Below is a small trained network, with its code and all its weights. Each question gives an input and a class and asks what happens when units are switched off, that is, made to give their printed mean instead of their output.

import numpy as np


def w(rows, s, z=0):
    codes = np.array(rows[::2]) - 128.0
    scale = np.full(codes.shape[1], s)
    scale[-1] = z or s
    return codes * scale


def norm(h):
    return h / np.sqrt((h * h).mean(-1, keepdims=True) + 1e-5)


def f(y):
    return np.maximum(y, 0)


def log_softmax(a):
    a = a - a.max(-1, keepdims=True)
    return a - np.log(np.exp(a).sum(-1, keepdims=True))


def net(x, mask):
    res = np.array(x, float).reshape(1, 8) / 4 @ E
    u = 0
    for l in range(3):
        y = f(norm(res) @ A[l][:, :-1].T + A[l][:, -1])
        res = res + np.where(mask[u : u + 9], y, B[l][:, -1]) @ B[l][:, :-1]
        u += 9
    return log_softmax(norm(res)[-1] @ U[:, :-1].T + U[:, -1])


A, B = {}, {}
E = w([
[160,134,80],'x0',
[115,216,137],'x1',
[176,103,145],'x2',
[125,101,143],'x3',
[66,168,99],'x4',
[92,101,176],'x5',
[162,103,174],'x6',
[253,158,128],'x7',
],0.0076)
A[0] = w([
[91,8,19,141],'L0N1',
[150,123,125,120],'L0N2',
[118,74,119,157],'L0N3',
[74,157,169,120],'L0N4',
[79,75,29,213],'L0N5',
[53,143,99,140],'L0N6',
[78,97,185,160],'L0N7',
[123,173,215,253],'L0N8',
[100,174,87,116],'L0N9',
],0.014,0.0043)
B[0] = w([
[117,170,243,255],'L0N1',
[128,94,189,150],'L0N2',
[78,153,166,184],'L0N3',
[173,127,126,195],'L0N4',
[136,172,176,255],'L0N5',
[155,232,112,226],'L0N6',
[88,72,138,212],'L0N7',
[1,37,19,236],'L0N8',
[115,164,92,196],'L0N9',
],0.0068,0.0066)
A[1] = w([
[117,220,69,125],'L1N1',
[233,139,176,89],'L1N2',
[29,180,116,141],'L1N3',
[108,92,153,127],'L1N4',
[90,114,135,17],'L1N5',
[164,93,22,171],'L1N6',
[197,148,116,115],'L1N7',
[255,99,146,250],'L1N8',
[91,159,91,163],'L1N9',
],0.0094,0.0021)
B[1] = w([
[147,97,76,230],'L1N1',
[153,176,108,185],'L1N2',
[130,19,158,254],'L1N3',
[159,124,98,164],'L1N4',
[84,102,187,144],'L1N5',
[174,171,230,187],'L1N6',
[162,91,119,164],'L1N7',
[254,172,211,210],'L1N8',
[171,109,53,195],'L1N9',
],0.0073,0.0057)
A[2] = w([
[95,184,216,20],'L2N1',
[34,2,112,9],'L2N2',
[61,21,32,251],'L2N3',
[168,205,81,32],'L2N4',
[161,126,177,87],'L2N5',
[115,219,135,131],'L2N6',
[106,204,17,136],'L2N7',
[128,168,68,130],'L2N8',
[107,82,58,136],'L2N9',
],0.0098,0.0024)
B[2] = w([
[81,69,193,179],'L2N1',
[159,87,140,221],'L2N2',
[185,144,62,253],'L2N3',
[88,84,113,174],'L2N4',
[148,131,47,172],'L2N5',
[109,113,98,177],'L2N6',
[48,254,96,210],'L2N7',
[81,182,143,171],'L2N8',
[97,89,104,182],'L2N9',
],0.0086,0.0064)
U = w([
[215,166,148,231],'0',
[99,21,102,1],'1',
[30,243,5,152],'2',
[58,60,79,152],'3',
[118,74,99,62],'4',
[23,120,222,151],'5',
],0.013,0.0031)

Each question gives the input, the list of numbers given to net, and the class t.
The units are the neurons (one row each of A and B). Each row of codes is followed by its name. A weight is (code - 128) times the scale printed after its matrix; where a second scale follows, it is the last column's (A, B and U).
mask holds one flag per neuron, layer by layer. A switched-off neuron (its flag False) gives its mean, the last column of its row in B, instead of its output. The means were averaged over made-up inputs and are rounded, as every weight is.
A unit's drop is (log p(t) with every unit on - log p(t) with that unit switched off) / (log p(t) with every unit on - log p(t) with every unit switched off).
The circuit of an input: a set's keep is (log p(t) with only the set's units on - log p(t) with every unit switched off) / (log p(t) with every unit on - log p(t) with every unit switched off). Starting from the 12 units with the biggest drops (on a tie, the unit counted first), units are removed one at a time, each time the one whose removal leaves the highest keep (on an exact tie, the one counted first), for as long as the keep stays at least 0.8.
units of the circuit, in order: the units of the circuit, biggest drop first
unit that matters most: the unit with the biggest drop
top k neurons: the k neurons with the biggest drops, biggest first
top k neurons in layer l: the k neurons of layer l with the biggest drops, biggest first
drop when u is switched off: that unit's drop, to one decimal
input [-3,2,-5,5,0,0,-2,1], class 3: top 2 neurons : L1N3, L0N8
input [5,-7,8,3,4,-5,3,-4], class 5: units of the circuit, in order : L0N1
input [-1,-8,4,-6,5,-6,-5,2], class 5: units of the circuit, in order : L0N1, L2N3
input [-4,-2,-4,-3,-2,-7,-8,-7], class 5: top 2 neurons : L0N1, L0N5
input [4,1,-1,3,-7,8,-2,2], class 1: top 2 neurons in layer 0 : L0N8, L0N6
input [-3,8,-4,7,-4,-1,-2,5], class 3: top 2 neurons : L0N8, L1N3
input [6,6,-5,3,-6,3,1,-2], class 1: top 2 neurons : L1N3, L2N2
input [-8,3,-4,1,7,6,-1,-8], class 3: top 2 neurons : L1N3, L0N1
input [-3,0,-6,2,-5,4,-4,0], class 3: top 2 neurons : L0N8, L1N8
input [8,-8,-8,5,-2,-8,7,-2], class 5: top 2 neurons in layer 0 : L0N1, L0N3
input [-7,3,4,1,-2,0,5,-5], class 3: drop when L0N8 is switched off : 0.2
input [-2,-4,6,-6,0,0,-3,-6], class 5: drop when L1N6 is switched off : 0.0
input [2,0,0,2,-2,-3,-7,-7], class 5: drop when L1N3 is switched off : 0.1
input [-6,8,5,2,-5,3,-6,-4], class 3: unit that matters most : L0N8
